Moves between items:
rg: @>jl, &>pp, §>cr, *>qz, !>cq, ~>zp, ^>rz
sb: @>pz, &>hd, §>jm, *>ld, !>gp, ~>dm, ^>zq
zl: @>cz, &>., §>tt, *>tl, !>., ~>bn, ^>dt
sf: @>td, &>hh, §>nb, *>bl, !>mf, ~>zb, ^>gd
th: @>zh, &>rz, §>., *>., !>zj, ~>lf, ^>pp
gd: @>tl, &>tq, §>qt, *>cz, !>fj, ~>qg, ^>sf
nb: @>cq, &>dc, §>sf, *>gq, !>jl, ~>cg, ^>qt
tg: @>pp, &>jl, §>qs, *>ht, !>dc, ~>ml, ^>zh
qq: @>qf, &>ng, §>ml, *>hs, !>rp, ~>qs, ^>sz
jc: @>tm, &>., §>bq, *>mg, !>bn, ~>., ^>hn
fz: @>bn, &>tp, §>ph, *>qg, !>tm, ~>cz, ^>qd
hs: @>gp, &>hj, §>zs, *>qq, !>pz, ~>qc, ^>lg
qb: @>pq, &>gq, §>jj, *>dc, !>ht, ~>rj, ^>lh
mg: @>jz, &>bc, §>hm, *>jc, !>lt, ~>nc, ^>mh
gp: @>hs, &>hn, §>dq, *>qf, !>sb, ~>., ^>.
qz: @>ff, &>jr, §>hp, *>rg, !>fd, ~>gm, ^>rm
cl: @>rl, &>sd, §>qg, *>ph, !>nj, ~>qt, ^>cg
tj: @>gm, &>zs, §>hj, *>tz, !>md, ~>ff, ^>tc
tl: @>gd, &>dh, §>mn, *>zl, !>nc, ~>lt, ^>td
zs: @>dq, &>tj, §>hs, *>ml, !>rj, ~>ht, ^>jd
hm: @>nj, &>lf, §>mg, *>bq, !>rl, ~>rz, ^>zp
tm: @>jc, &>lg, §>tc, *>jz, !>fz, ~>nq, ^>hj
ql: @>gb, &>fp, §>ld, *>jm, !>pn, ~>mm, ^>gf
ff: @>qz, &>ht, §>dp, *>jl, !>gq, ~>tj, ^>cc
ng: @>mh, &>qq, §>tz, *>hj, !>zb, ~>mf, ^>jz
rj: @>jm, &>md, §>pz, *>gb, !>zs, ~>qb, ^>pj
bn: @>fz, &>zq, §>nz, *>lt, !>jc, ~>zl, ^>hd
hh: @>rn, &>sf, §>dc, *>jj, !>qs, ~>rp, ^>tq
pq: @>qb, &>fd, §>dm, *>mm, !>jr, ~>jm, ^>sm
fp: @>cg, &>ql, §>zr, *>qn, !>zp, ~>cq, ^>rl
gb: @>ql, &>cg, §>rp, *>rj, !>ml, ~>dc, ^>sd
tz: @>zp, &>ml, §>ng, *>tj, !>cg, ~>jl, ^>nj
dt: @>bl, &>dm, §>fd, *>td, !>hp, ~>hd, ^>zl
tq: @>dh, &>gd, §>zc, *>cp, !>qm, ~>mb, ^>hh
qc: @>., &>dp, §>ht, *>qs, !>jj, ~>hs, ^>.
sd: @>gf, &>cl, §>mb, *>pj, !>cj, ~>zc, ^>gb
dp: @>hp, &>qc, §>ff, *>mf, !>bl, ~>hj, ^>nq
rn: @>hh, &>td, §>mm, *>dm, !>sg, ~>ld, ^>dh
lg: @>., &>tm, §>jd, *>sz, !>tp, ~>., ^>hs
cg: @>fp, &>gb, §>zb, *>md, !>tz, ~>nb, ^>cl
bl: @>dt, &>jj, §>gq, *>sf, !>dp, ~>qd, ^>cz
jm: @>rj, &>qn, §>sb, *>ql, !>dq, ~>pq, ^>sl
qt: @>mn, &>zc, §>gd, *>jh, !>gr, ~>cl, ^>nb
qs: @>sg, &>mf, §>tg, *>qc, !>hh, ~>qq, ^>qm
zb: @>zr, &>rp, §>cg, *>qd, !>ng, ~>sf, ^>qg
cr: @>mf, &>sg, §>rg, *>hp, !>td, ~>mh, ^>nc
cq: @>nb, &>mm, §>td, *>fd, !>rg, ~>fp, ^>mn
lf: @>cj, &>hm, §>bc, *>bs, !>gf, ~>th, ^>pn
nj: @>hm, &>cj, §>jz, *>tc, !>cl, ~>gr, ^>tz
sz: @>bc, &>jz, §>cj, *>lg, !>mb, ~>qm, ^>qq
bs: @>jd, &>bq, §>., *>lf, !>sl, ~>., ^>dq
ld: @>rp, &>zr, §>ql, *>sb, !>qf, ~>rn, ^>bh
jz: @>mg, &>sz, §>nj, *>tm, !>qg, ~>fj, ^>ng
hd: @>qd, &>sb, §>qn, *>zr, !>hn, ~>dt, ^>bn
qn: @>md, &>jm, §>hd, *>fp, !>gm, ~>fd, ^>nz
hj: @>hn, &>hs, §>tj, *>ng, !>qd, ~>dp, ^>tm
sm: @>lh, &>tt, §>., *>zj, !>., ~>sl, ^>pq
md: @>qn, &>rj, §>qd, *>cg, !>tj, ~>gq, ^>ph
rz: @>gr, &>th, §>nc, *>rm, !>mn, ~>hm, ^>rg
tc: @>bq, &>jd, §>tm, *>nj, !>ph, ~>cc, ^>tj
jl: @>rg, &>tg, §>mf, *>ff, !>nb, ~>tz, ^>gr
mb: @>bh, &>qg, §>sd, *>tp, !>sz, ~>tq, ^>rp
nq: @>., &>., §>cc, *>fj, !>cz, ~>tm, ^>dp
mm: @>dc, &>cq, §>rn, *>pq, !>pp, ~>ql, ^>zj
jq: @>., &>cc, §>., *>zh, !>lh, ~>jd, ^>ht
fj: @>nc, &>qm, §>gr, *>nq, !>gd, ~>jz, ^>mf
bq: @>tc, &>bs, §>jc, *>hm, !>nz, ~>rm, ^>gm
zq: @>tp, &>bn, §>sl, *>bh, !>., ~>., ^>sb
gr: @>rz, &>zh, §>fj, *>cc, !>qt, ~>nj, ^>jl
zp: @>tz, &>pn, §>mh, *>gm, !>fp, ~>rg, ^>hm
lh: @>sm, &>jh, §>cp, *>zc, !>jq, ~>pj, ^>qb
zh: @>th, &>gr, §>qm, *>jq, !>zc, ~>cj, ^>tg
gm: @>tj, &>dq, §>hn, *>zp, !>qn, ~>qz, ^>bq
rm: @>cc, &>., §>., *>rz, !>tt, ~>bq, ^>qz
dc: @>mm, &>nb, §>hh, *>qb, !>tg, ~>gb, ^>zc
rp: @>ld, &>zb, §>gb, *>pz, !>qq, ~>hh, ^>mb
pp: @>tg, &>rg, §>sg, *>jr, !>mm, ~>pn, ^>th
rl: @>cl, &>gf, §>lt, *>nz, !>hm, ~>mn, ^>fp
hp: @>dp, &>., §>qz, *>cr, !>dt, ~>hn, ^>.
sl: @>pj, &>nz, §>zq, *>gf, !>bs, ~>sm, ^>jm
mh: @>ng, &>qf, §>zp, *>hn, !>zr, ~>cr, ^>mg
cz: @>zl, &>cp, §>jh, *>gd, !>nq, ~>fz, ^>bl
tt: @>jh, &>sm, §>zl, *>mn, !>rm, ~>nz, ^>fd
nc: @>fj, &>., §>rz, *>., !>tl, ~>mg, ^>cr
cp: @>., &>cz, §>lh, *>tq, !>., ~>tp, ^>jj
gf: @>sd, &>rl, §>bh, *>sl, !>lf, ~>zj, ^>ql
dm: @>jj, &>dt, §>pq, *>rn, !>., ~>sb, ^>.
zj: @>zc, &>mn, §>dh, *>sm, !>th, ~>gf, ^>mm
bh: @>mb, &>lt, §>gf, *>zq, !>bc, ~>dh, ^>ld
fd: @>gq, &>pq, §>dt, *>cq, !>qz, ~>qn, ^>tt
qd: @>hd, &>pz, §>md, *>zb, !>hj, ~>bl, ^>fz
qg: @>lt, &>mb, §>cl, *>fz, !>jz, ~>gd, ^>zb
dq: @>zs, &>gm, §>gp, *>pn, !>jm, ~>jr, ^>bs
pz: @>sb, &>qd, §>rj, *>rp, !>hs, ~>jj, ^>tp
sg: @>qs, &>cr, §>pp, *>., !>rn, ~>qf, ^>.
mn: @>qt, &>zj, §>tl, *>tt, !>rz, ~>rl, ^>cq
dh: @>tq, &>tl, §>zj, *>., !>., ~>bh, ^>rn
pn: @>ml, &>zp, §>qf, *>dq, !>ql, ~>pp, ^>lf
zr: @>zb, &>ld, §>fp, *>hd, !>mh, ~>td, ^>lt
bc: @>sz, &>mg, §>lf, *>., !>bh, ~>., ^>qf
gq: @>fd, &>qb, §>bl, *>nb, !>ff, ~>md, ^>jh
pj: @>sl, &>ph, §>tp, *>sd, !>jd, ~>lh, ^>rj
mf: @>cr, &>qs, §>jl, *>dp, !>sf, ~>ng, ^>fj
cj: @>lf, &>nj, §>sz, *>jd, !>sd, ~>zh, ^>ml
lt: @>qg, &>bh, §>rl, *>bn, !>mg, ~>tl, ^>zr
cc: @>rm, &>jq, §>nq, *>gr, !>jh, ~>tc, ^>ff
qf: @>qq, &>mh, §>pn, *>gp, !>ld, ~>sg, ^>bc
hn: @>hj, &>gp, §>gm, *>mh, !>hd, ~>hp, ^>jc
jh: @>tt, &>lh, §>cz, *>qt, !>cc, ~>ph, ^>gq
ph: @>nz, &>pj, §>fz, *>cl, !>tc, ~>jh, ^>md
ht: @>jr, &>ff, §>qc, *>tg, !>qb, ~>zs, ^>jq
ml: @>pn, &>tz, §>qq, *>zs, !>gb, ~>tg, ^>cj
jj: @>dm, &>bl, §>qb, *>hh, !>qc, ~>pz, ^>cp
jr: @>ht, &>qz, §>., *>pp, !>pq, ~>dq, ^>.
nz: @>ph, &>sl, §>bn, *>rl, !>bq, ~>tt, ^>qn
tp: @>zq, &>fz, §>pj, *>mb, !>lg, ~>cp, ^>pz
jd: @>bs, &>tc, §>lg, *>cj, !>pj, ~>jq, ^>zs
qm: @>., &>fj, §>zh, *>., !>tq, ~>sz, ^>qs
td: @>sf, &>rn, §>cq, *>dt, !>cr, ~>zr, ^>tl
zc: @>zj, &>qt, §>tq, *>lh, !>zh, ~>sd, ^>dc

The rows follow the links: the fewer symbols apart two items are, the more alike their rows tend to be.

Each row is also shifted at random along 8 hidden directions that mean nothing.

Some items, each with a row of numbers:
qd
-50	-12	-20	10	10	-21	-31	-31	-13	-11	-57	7	-24	-18	4	-8	-16	8	-5	-34	-7	3	-36	50	9	-1	33	-46	-19	-11	-12	11	8	6	-25	47	74	-2	48	17	-27	2	-4	-16	46	31	-18	-16	42	35	-43	42	-5	35	66	13	1	3	-35	15	37
fz
-90	-13	-37	-9	-18	2	-22	-6	27	6	1	-46	-8	17	-25	-22	-18	-17	-34	38	-9	31	53	3	31	1	25	-38	-28	1	-11	-20	-1	3	-15	18	1	13	-62	0	-9	12	24	43	-3	48	18	-23	23	-7	35	23	16	22	-20	-21	-34	10	6	-24	8
fp
-3	-12	-15	-36	-58	8	0	-9	-4	-19	-5	-26	5	3	-17	-11	11	50	-1	33	3	-39	5	-24	-4	4	-34	21	13	-41	-10	2	-24	-11	-27	16	-32	19	-54	23	9	28	-8	25	-4	-3	-25	0	-25	20	-11	-6	40	-7	15	-47	-25	6	-9	13	-13
cl
104	-26	33	-8	5	10	-1	11	41	22	-6	29	-26	4	1	-24	-18	6	-5	-19	13	22	8	-2	-10	-35	15	3	33	-17	-32	10	38	6	57	-19	5	33	-35	-8	9	-1	-5	23	-20	-22	9	-10	-11	31	14	34	-26	-5	-34	1	-28	-5	32	24	-24
cp
73	-32	-38	-15	20	-12	36	-65	-8	24	0	-38	28	-50	-68	8	-7	2	-56	-24	-8	-6	38	43	65	-38	-25	-23	-3	44	-33	-5	4	34	-8	0	-14	-20	-29	-28	4	32	3	5	13	0	6	-70	-49	-9	17	10	-3	-29	-21	22	10	38	-4	31	-1
hn
76	-36	7	-10	29	-24	-6	27	11	62	-16	-60	23	-5	-3	-44	1	-2	-11	-37	-29	28	11	73	22	-1	-20	-30	-2	34	2	7	14	68	-42	-11	9	17	-34	-24	-1	10	-27	30	-20	19	15	-19	-24	10	8	54	6	-25	-16	-27	-8	29	6	-8	-10
hj
26	7	-4	14	3	-22	-39	18	46	41	-36	-20	-3	10	23	-59	-4	-49	-1	-6	-26	18	9	44	57	-1	27	-31	-19	25	4	4	33	35	-4	-12	37	25	-6	-49	-3	-21	-19	7	6	18	0	-9	23	0	-3	35	-16	0	-40	14	-13	-4	3	-36	7
dq
-21	3	-57	-4	-58	-36	-2	-21	-33	13	0	-32	19	10	16	-47	37	-43	-25	15	-16	-46	16	15	70	-29	-9	-2	3	6	-2	-46	11	23	-31	-15	-11	25	-9	-16	14	-12	-36	14	5	-23	-18	-28	-11	-37	-10	-4	5	-44	-13	-5	8	1	-10	24	-2
qm
47	19	-82	31	-19	14	13	-59	-93	-30	20	10	33	-78	-44	53	-2	-24	-10	14	-5	-68	4	1	29	-36	-52	5	10	23	14	-11	-10	-19	-8	-10	-44	-44	38	-3	-6	28	35	-5	26	-12	10	-53	0	-27	-31	-32	-1	-9	18	3	42	30	-32	18	5
bh
-58	7	16	11	3	29	-4	36	-19	0	45	8	26	-1	7	32	-9	11	9	33	6	20	39	-16	-45	21	-16	2	-8	22	5	10	10	-2	12	-24	-17	4	-4	10	13	24	33	15	-7	2	41	10	-9	-17	16	-10	-5	27	5	-8	3	20	3	-12	29
jj
-83	76	-48	24	-78	7	-6	-35	24	-54	3	4	18	-4	14	-8	2	-4	34	70	15	-64	12	-97	44	45	32	11	-47	-8	-10	-13	-6	-33	11	4	11	-29	17	1	6	-12	28	-41	6	25	-16	2	26	-22	6	-45	21	23	-1	33	-1	-21	-48	-28	37
zj
-40	-12	0	-24	19	17	5	-40	-14	-14	25	8	-37	62	-5	39	26	-36	-31	20	-9	19	-19	-2	-14	-5	39	8	14	-2	12	-8	-16	-45	8	31	-21	-1	-6	30	5	-2	1	-4	19	-18	-12	9	15	-13	15	-25	12	12	4	15	2	-41	36	16	-7
cj
20	-23	32	9	0	11	5	72	39	29	28	20	12	7	26	8	-6	20	10	-2	37	27	31	-20	-40	-23	14	22	6	3	-13	-12	33	10	43	-33	-12	-1	-15	1	16	-13	4	8	-49	-24	19	34	-13	-9	22	18	-28	-9	-43	-9	-10	-3	11	-11	-5
ht
18	17	-1	-35	-30	-13	18	0	69	7	1	-30	35	7	-14	-19	10	28	18	11	10	-18	17	-51	53	-1	6	32	-20	-9	-33	-10	-10	-1	9	9	-23	-15	-34	-6	22	-19	-15	-17	-27	-4	-34	31	-36	-21	31	-29	29	-32	-66	8	-15	-23	-9	-22	-22
sg
-89	-17	19	11	28	-7	-9	33	15	8	-13	-25	15	9	8	-4	36	32	11	3	-20	9	11	38	-8	29	32	12	-10	36	24	4	1	25	-28	-38	10	-33	19	-7	4	1	-22	-13	11	6	3	1	-18	-14	-4	42	11	14	24	4	1	12	-21	-40	24
mm
-30	-33	-1	-71	67	-12	8	-90	-51	-26	-10	-11	-41	78	-34	40	54	-33	-46	-17	-42	7	-60	88	-5	-9	31	-8	2	-21	30	16	-45	-39	-48	100	9	-8	15	56	-4	13	-22	-21	83	-35	-48	13	25	-1	-23	-29	43	17	58	8	9	-46	19	29	-7
pj
64	32	-4	15	-5	-23	45	20	-26	16	55	30	46	-25	15	-8	-21	-41	-31	-5	13	-5	40	-23	25	-39	-53	9	-1	-2	-4	-6	22	31	51	-49	-31	54	-14	-54	29	-8	21	19	-12	-27	48	-40	-39	-34	14	-47	-29	-33	-50	26	23	23	29	3	3
rg
22	-10	63	-38	33	9	19	21	8	3	-3	-5	13	-27	-14	17	11	72	36	-38	-1	-1	-27	-5	-34	10	-42	52	18	-22	5	26	-28	9	0	-9	-24	-14	-3	-1	4	16	-20	-7	2	-13	-19	34	-42	19	-5	-21	17	-14	-8	-15	-9	5	7	-27	-37
tm
-41	5	-47	6	-53	16	-28	-41	-16	-5	-28	-16	19	-80	-30	-4	-31	27	25	2	21	-18	8	-18	22	-25	-31	-18	-1	8	-40	-20	14	-5	9	25	-5	-19	7	-6	-19	18	29	-4	-5	30	-1	-30	14	7	-9	27	-23	5	2	-5	-1	23	-35	-1	11
rp
55	-9	27	4	-6	5	19	47	37	31	23	-5	56	-43	-6	-4	-9	71	21	-8	10	-12	53	1	4	-4	-21	19	-24	17	-22	37	13	47	28	-53	1	1	-32	-23	31	35	-7	5	6	-13	26	-16	-58	2	-2	31	9	-2	-18	-1	-16	40	-28	-22	37
jz
39	-30	-28	-8	-51	41	-25	27	28	16	-9	-47	19	-24	-35	-1	-18	36	11	41	14	3	46	-18	3	-6	-6	-13	-2	21	-13	-12	8	9	-5	-1	-41	-22	-71	11	-5	27	32	37	-44	28	1	-7	-8	-1	23	41	10	-9	-32	-46	-38	24	-15	-11	-14
bc
129	2	-31	1	-35	51	-6	2	-18	11	29	-12	17	1	13	37	-3	-29	25	27	7	-6	-4	-27	-51	18	-7	-6	17	41	-8	-8	27	-39	-5	30	-20	-28	3	50	8	18	16	-11	-49	-4	8	26	15	1	8	21	-17	-4	-1	-25	10	-10	-4	62	4
ng
47	38	-71	39	-74	14	-44	-20	-33	-28	-27	-3	-13	4	32	-35	-1	-46	6	59	-9	-57	-6	-14	38	4	9	-18	-14	-5	33	-11	8	-27	-29	-1	0	3	11	2	-11	-5	11	8	14	16	-17	-14	65	-2	-30	-3	16	20	22	-21	-2	-11	-31	-4	6
qt
55	-17	59	26	7	14	31	30	57	0	-16	44	-25	-40	-4	-13	-28	76	28	-29	28	19	5	-39	-19	-20	-2	32	36	-23	-43	12	17	13	63	-57	13	-19	-5	-27	2	-4	-3	-3	-38	-19	6	-14	-36	35	10	24	-30	-13	-23	11	-13	30	15	17	-25
gb
-41	-27	-63	-59	-24	-20	-1	-73	-59	-27	-5	-15	4	22	-42	26	37	-4	-54	20	-11	-42	4	39	46	-51	-8	3	-18	-34	19	1	-29	-27	-33	65	-28	25	-28	29	18	31	-4	11	85	-32	-31	-21	8	-8	-36	-35	54	13	34	-21	-11	-10	-21	9	15
sd
-40	-54	-51	-11	38	-16	8	25	-58	-6	27	-8	-12	55	-14	45	14	-39	-95	24	-5	26	38	56	-22	-34	16	-20	-12	-10	47	-32	-33	-1	-37	26	-36	29	-20	39	-2	14	18	54	15	-16	3	-18	7	-22	1	-14	24	2	18	-41	-2	7	25	13	-2
hp
-81	54	18	73	-23	-28	-33	21	38	8	-31	11	-15	3	64	-89	13	-41	27	13	-25	-8	-9	-3	69	43	31	-7	11	20	7	-12	48	36	13	-98	50	5	35	-81	-11	-39	-26	-4	-3	23	10	-33	30	-17	4	31	-30	4	-8	57	13	3	1	-54	18
lf
-75	-25	10	4	-5	10	-20	19	-10	13	15	16	-26	51	31	15	17	-32	-6	24	2	23	0	8	-36	-9	42	13	15	9	11	-33	20	-23	12	-1	-4	10	17	25	-1	-15	-1	10	-14	-24	-1	25	26	-21	13	21	-18	5	5	-5	-7	-27	14	4	3
pp
-41	44	21	17	-65	29	-27	-32	43	-39	-28	42	-31	17	49	-11	27	20	76	26	20	-49	-59	-87	-12	31	53	45	32	-13	-24	-4	16	-64	28	6	33	-41	54	21	1	-37	-30	-78	-9	-29	-54	53	43	9	-11	12	-23	1	23	29	4	-63	-33	25	11
qb
-32	19	25	27	0	-20	22	29	72	-9	-14	36	-14	14	30	-25	2	35	20	-6	19	1	-7	-55	-6	20	47	7	-14	-15	-33	-11	1	5	24	-19	46	-23	33	2	6	-39	-28	-45	-21	-10	-21	22	-16	2	6	16	-17	-12	4	28	-5	-11	-13	13	21
qc
72	-26	-40	-43	3	-6	8	-56	17	9	-21	-56	28	-14	-50	20	15	32	3	-8	-1	-20	-3	19	35	0	4	-13	-13	26	-21	3	-18	6	-38	77	-7	-48	-27	28	-3	13	-7	-27	15	9	-43	1	-11	1	6	16	26	-16	-17	-4	2	-14	-31	20	-9
pz
80	42	-61	28	-26	-6	-11	17	-8	-2	10	-23	15	71	38	-15	8	-72	-26	52	-8	-13	26	-20	6	32	42	-38	-43	17	20	-13	7	-7	-30	23	20	21	-10	31	7	-17	0	7	-21	26	2	12	41	-23	11	-22	12	13	-10	-9	1	-18	-2	18	33

From each start, follow one symbol. Which item do you reach?
Answers are names.
start 9	-18	-1	19	51	-38	22	62	-2	4	-11	-12	-6	7	15	-19	1	9	-25	-35	-16	5	-5	36	13	-7	-6	-13	-9	-4	29	-16	-25	45	-37	-34	3	1	23	-14	-20	-23	-25	23	-16	10	-4	-3	-15	-3	-12	-18	12	-26	2	-17	13	24	5	-17	-26
&: ht
start -96	-36	-48	19	-8	-19	13	43	-29	-25	-2	-2	-19	-17	-10	-11	-25	25	-44	-8	24	7	27	-2	-4	-32	-11	-36	-4	-22	-2	-48	-20	24	-19	-18	-2	10	-4	18	-31	-2	11	46	-30	22	10	-43	-9	9	-4	17	-10	-16	26	-44	-13	48	-10	18	4
!: tc
start -76	17	67	-32	18	-5	-17	19	-10	8	8	13	1	22	29	-2	4	-3	36	-10	-17	10	-25	12	-20	6	-19	33	5	-39	31	34	-10	-6	12	3	-7	51	8	-16	12	-2	-3	2	35	-21	-3	48	16	3	-13	-29	18	27	-2	-6	-7	-32	19	-62	-3
~: rg
start 9	-12	5	-34	-43	-2	-34	13	52	13	-26	-17	-15	44	7	-51	15	-10	2	37	-6	-4	23	1	47	-10	32	23	-7	-31	4	-3	11	-3	4	0	-21	36	-66	-14	10	-5	-13	35	4	-1	-22	20	13	-1	8	-1	32	4	-56	-24	-47	-34	9	-48	-29
§: ng
start 34	36	16	26	-5	-5	3	-17	-15	-34	-23	62	-21	-24	21	-6	-6	7	40	-15	6	-31	-53	-28	4	-9	-15	32	21	-39	19	17	-9	-20	15	-26	5	-5	54	-16	-15	-22	-12	-32	29	-23	-17	10	18	17	-34	-30	-7	8	18	20	12	-19	-11	-19	-15
~: tz
start 111	1	-29	7	-34	-3	-12	1	5	34	-5	-27	33	-4	9	-22	21	-19	5	25	-13	-30	44	18	55	-13	8	1	-13	33	1	10	31	18	-2	-23	-15	7	-30	-30	26	13	-8	8	8	-16	0	-15	2	-24	-5	26	5	-9	-40	2	0	1	-9	-10	14
!: rp
start 21	23	-53	29	-2	-10	30	15	-58	-23	46	3	10	13	6	29	-1	-62	-37	20	5	-23	10	-37	-2	-2	-22	-16	-7	5	35	-46	-29	-17	-15	-12	-48	-6	32	10	-14	-27	26	6	-43	-4	9	-6	3	-48	11	-70	-7	-27	-18	-4	33	-1	8	11	-19
~: jd
start 10	17	-5	-26	-21	9	24	16	-24	0	65	-6	43	11	0	23	-13	-29	-9	22	12	-1	33	-53	-27	12	-45	9	-4	-8	-7	-16	-14	-14	12	11	-51	21	-39	10	29	12	31	15	-41	-6	17	13	-26	-27	31	-64	9	-17	-35	-4	0	-2	24	14	-4
§: zq
start 48	-17	-8	-2	-30	-31	-13	-53	36	-1	-72	18	-36	-15	9	-56	-5	32	8	-46	24	-17	-29	7	30	-29	21	-19	16	-43	-60	-2	28	0	10	32	69	11	12	-6	-13	-15	-39	-21	2	-12	-49	-17	14	48	-36	58	-22	-18	20	11	-22	-13	-16	53	3
^: ph
start 44	-11	-4	-53	-40	-33	10	-69	19	35	-26	-23	53	-72	-34	-24	8	35	12	-44	7	-42	7	18	95	-64	-42	18	0	-8	-48	7	23	24	29	15	-12	17	-26	-50	40	18	-21	-21	31	-44	-31	-26	-43	-9	-27	4	-6	-45	-55	31	-3	-4	-23	-9	-1
^: jd
start 96	5	7	-45	-31	7	17	-59	5	13	-3	-31	66	-74	-38	8	-7	59	34	-27	11	-29	1	-8	14	7	-57	4	-3	20	-68	27	6	10	4	39	9	-11	-30	3	31	41	-15	-34	7	-2	-6	-8	-56	22	-12	21	3	-28	-3	8	4	23	-33	44	27
!: gp
start -96	28	54	-15	-2	-6	-17	-31	25	34	-4	7	43	-64	5	-5	-3	27	66	-42	5	-1	-22	10	20	4	-15	24	-11	15	-39	23	43	24	41	-3	42	-6	30	-49	24	12	-4	-50	39	-13	7	15	-13	-8	-23	25	-25	17	4	56	14	0	-27	-42	46
@: hs
start 26	25	-3	57	55	-18	56	75	-72	-16	70	51	6	21	28	31	-8	-55	-55	11	-11	3	31	-10	-22	-14	-32	15	-7	-2	61	3	-24	20	22	-81	-52	28	26	-35	15	-13	28	27	1	-30	66	-29	-24	-41	-1	-91	1	-3	-9	9	42	30	40	-23	-9
~: sd
start 17	7	-13	45	27	-9	24	19	-67	-20	20	27	-40	28	21	-8	1	-54	-59	-6	-23	-1	-8	24	-6	-14	-15	-6	35	-9	52	-7	-12	16	-10	-69	-23	30	27	-32	-21	-8	-5	42	3	-15	43	-47	5	-13	-1	-40	-2	-5	18	5	29	29	47	19	-32
&: zj
start 1	-8	-33	15	1	4	7	35	-9	-18	-2	-9	-17	13	-9	15	-15	-7	-26	9	19	10	2	-30	-11	1	-12	-20	8	-7	14	-47	-27	-7	-29	10	-27	-14	5	24	-30	-23	17	22	-58	19	-9	8	8	-4	21	-26	-3	-29	-15	-31	2	11	1	11	-35
§: nq
start 40	59	15	11	-46	23	-23	-22	-41	-18	5	18	32	-42	23	4	-9	0	69	11	1	-43	-34	-50	-25	33	-49	34	4	-3	14	38	3	-31	4	4	-12	9	25	-12	3	18	24	-17	12	3	12	19	31	20	-35	-33	6	24	20	-3	14	-8	-20	-14	11
~: cr
start -68	18	1	26	-19	-23	23	34	-13	-25	-12	9	8	-48	13	-19	-7	57	29	-17	9	-36	-24	-38	-3	12	-50	24	15	-21	4	-26	-32	22	-22	-42	-7	-19	34	-10	-11	-16	-21	-12	-26	12	-9	2	-23	10	-16	-19	-4	-32	25	-10	7	33	-30	0	-12
§: hp
start 18	4	-89	58	-42	-8	-18	-48	-64	-39	-42	-19	-43	-3	5	-44	35	-14	-36	26	-34	-60	-9	31	54	9	19	-30	21	13	30	-18	-12	14	-70	-40	13	-18	12	-3	-30	14	-27	20	32	25	-11	-79	26	8	-34	34	17	-12	78	-18	9	35	-29	45	9
@: sf
